Below are the code and all the weights of a small trained network. Each question names an input and a class and asks about switching units off, where a switched-off unit gives its printed mean instead of its output.

import numpy as np


def w(rows, s, z=0):
    codes = np.array(rows[::2]) - 128.0
    scale = np.full(codes.shape[1], s)
    scale[-1] = z or s
    return codes * scale


def norm(h):
    return h / np.sqrt((h * h).mean(-1, keepdims=True) + 1e-5)


def f(y):
    return y / 2 * (1 + np.tanh(0.7978845608 * (y + 0.044715 * y**3)))


def log_softmax(a):
    a = a - a.max(-1, keepdims=True)
    return a - np.log(np.exp(a).sum(-1, keepdims=True))


def net(x, mask):
    res = np.array(x, float).reshape(1, 3) / 4 @ E
    u = 0
    for l in range(4):
        y = f(norm(res) @ A[l][:, :-1].T + A[l][:, -1])
        res = res + np.where(mask[u : u + 8], y, B[l][:, -1]) @ B[l][:, :-1]
        u += 8
    return log_softmax(norm(res)[-1] @ U[:, :-1].T + U[:, -1])


A, B = {}, {}
E = w([
[194,83,126,15,195,210,132],'x0',
[2,157,134,132,240,137,170],'x1',
[105,43,25,161,118,157,172],'x2',
],0.0092)
A[0] = w([
[121,154,89,95,165,127,118,136],'L0N1',
[255,128,110,141,84,161,169,202],'L0N2',
[143,149,230,116,153,130,148,66],'L0N3',
[135,158,208,108,147,89,138,4],'L0N4',
[86,135,115,110,98,165,194,131],'L0N5',
[145,105,116,62,180,124,32,37],'L0N6',
[121,148,116,161,199,126,118,54],'L0N7',
[151,131,109,150,123,120,76,46],'L0N8',
],0.008,0.0034)
B[0] = w([
[206,128,230,197,184,63,132,149],'L0N1',
[91,173,158,175,222,127,139,253],'L0N2',
[87,210,45,109,142,93,130,160],'L0N3',
[86,242,112,104,69,225,65,144],'L0N4',
[184,238,143,175,120,151,3,147],'L0N5',
[147,86,127,115,128,32,129,163],'L0N6',
[166,112,163,165,155,136,125,135],'L0N7',
[71,164,149,126,97,217,119,120],'L0N8',
],0.0052,0.0059)
A[1] = w([
[133,180,255,158,106,88,151,183],'L1N1',
[125,51,71,123,166,111,185,182],'L1N2',
[202,133,98,130,189,90,84,126],'L1N3',
[83,75,95,145,84,101,143,18],'L1N4',
[241,127,138,146,54,140,92,105],'L1N5',
[164,127,151,75,162,186,121,6],'L1N6',
[122,224,113,186,48,107,112,144],'L1N7',
[159,143,112,189,187,128,140,117],'L1N8',
],0.007,0.002)
B[1] = w([
[90,138,28,104,90,109,99,241],'L1N1',
[108,210,109,121,115,110,56,225],'L1N2',
[40,134,166,139,84,108,159,191],'L1N3',
[124,208,104,2,104,93,109,141],'L1N4',
[133,193,205,230,231,218,195,211],'L1N5',
[135,124,102,105,91,64,138,191],'L1N6',
[107,101,164,77,176,65,155,252],'L1N7',
[103,161,144,74,133,56,86,170],'L1N8',
],0.0071,0.0041)
A[2] = w([
[65,167,133,89,186,67,130,251],'L2N1',
[218,129,137,196,53,157,146,221],'L2N2',
[244,60,128,7,167,162,130,81],'L2N3',
[144,80,50,181,118,156,145,32],'L2N4',
[117,96,132,109,141,171,13,65],'L2N5',
[113,79,2,159,135,153,156,141],'L2N6',
[132,115,147,162,117,54,95,100],'L2N7',
[138,101,158,68,223,188,130,170],'L2N8',
],0.0076,0.0015)
B[2] = w([
[255,48,140,148,89,218,120,254],'L2N1',
[80,109,164,216,212,187,74,153],'L2N2',
[66,49,122,106,123,25,164,210],'L2N3',
[85,213,109,38,114,184,84,137],'L2N4',
[161,120,169,115,67,81,135,133],'L2N5',
[181,247,131,107,132,84,89,164],'L2N6',
[96,70,195,58,91,146,154,147],'L2N7',
[57,138,116,153,130,46,167,208],'L2N8',
],0.0078,0.0082)
A[3] = w([
[105,189,71,140,148,122,145,136],'L3N1',
[102,129,150,191,59,99,106,147],'L3N2',
[127,139,147,196,254,174,177,43],'L3N3',
[74,94,128,174,38,36,178,62],'L3N4',
[153,175,242,67,97,103,170,4],'L3N5',
[134,227,108,52,109,102,53,84],'L3N6',
[68,99,93,137,135,178,124,34],'L3N7',
[102,178,155,102,137,94,151,152],'L3N8',
],0.0087,0.003)
B[3] = w([
[194,129,191,105,138,153,74,167],'L3N1',
[119,80,79,91,191,111,154,190],'L3N2',
[79,173,209,255,129,155,125,253],'L3N3',
[154,79,151,49,213,57,202,244],'L3N4',
[94,166,62,169,144,149,86,173],'L3N5',
[146,176,49,68,125,160,40,214],'L3N6',
[136,109,110,150,160,188,66,117],'L3N7',
[186,75,50,101,122,138,145,176],'L3N8',
],0.0089,0.0049)
U = w([
[104,62,99,72,209,3,206,188],'0',
[83,151,190,232,199,178,111,197],'1',
[133,207,25,59,154,146,23,184],'2',
[196,54,167,107,56,188,131,138],'3',
[66,135,102,108,57,138,160,2],'4',
[94,128,67,126,80,150,178,12],'5',
],0.013,0.0044)

Each question gives the input, the list of numbers given to net, and the class t.
The units are the neurons (one row each of A and B). Each row of codes is followed by its name. A weight is (code - 128) times the scale printed after its matrix; where a second scale follows, it is the last column's (A, B and U).
mask holds one flag per neuron, layer by layer. A switched-off neuron (its flag False) gives its mean, the last column of its row in B, instead of its output. The means were averaged over made-up inputs and are rounded, as every weight is.
A unit's drop is (log p(t) with every unit on - log p(t) with that unit switched off) / (log p(t) with every unit on - log p(t) with every unit switched off).
The circuit of an input: a set's keep is (log p(t) with only the set's units on - log p(t) with every unit switched off) / (log p(t) with every unit on - log p(t) with every unit switched off). Starting from the 12 units with the biggest drops (on a tie, the unit counted first), units are removed one at a time, each time the one whose removal leaves the highest keep (on an exact tie, the one counted first), for as long as the keep stays at least 0.8.
circuit, biggest first: the units of the circuit, biggest drop first
top k neurons: the k neurons with the biggest drops, biggest first
top k neurons in layer l: the k neurons of layer l with the biggest drops, biggest first
drop when u is switched off: that unit's drop, to one decimal
input [-1,-4,3], class 1: circuit, biggest first => [L1N5]
input [-5,-3,6], class 2: circuit, biggest first => [L2N6, L2N4]
input [-3,-1,4], class 2: circuit, biggest first => [L2N3, L2N6]
input [-8,-7,-8], class 0: top 4 neurons in layer 2 => [L2N6, L2N4, L2N7, L2N1]
input [4,-7,8], class 2: circuit, biggest first => [L2N4, L2N6]
input [7,8,-3], class 1: top 3 neurons => [L3N3, L3N4, L2N1]
input [7,-5,8], class 2: top 2 neurons in layer 2 => [L2N4, L2N6]
input [-7,-7,-3], class 0: top 3 neurons in layer 3 => [L3N2, L3N4, L3N3]
input [-1,-5,-6], class 2: top 2 neurons in layer 1 => [L1N1, L1N7]
input [-2,-2,-4], class 2: top 3 neurons in layer 3 => [L3N5, L3N3, L3N4]
input [4,5,-3], class 1: top 2 neurons => [L2N1, L0N3]
input [7,-7,-6], class 0: top 4 neurons => [L2N3, L2N1, L0N5, L1N6]
input [0,-5,-6], class 2: top 2 neurons => [L1N1, L0N2]
input [7,-4,-6], class 0: circuit, biggest first => [L2N3]
input [3,2,-1], class 3: top 2 neurons => [L2N1, L1N3]
input [-4,-7,6], class 1: top 2 neurons => [L2N2, L1N5]
input [6,-5,-2], class 0: drop when L2N3 is switched off => 1.6
input [1,-1,-2], class 3: drop when L2N1 is switched off => 1.4
input [-6,2,-3], class 0: drop when L2N8 is switched off => 0.0
input [-7,-5,-1], class 0: top neuron in layer 1 => [L1N7]
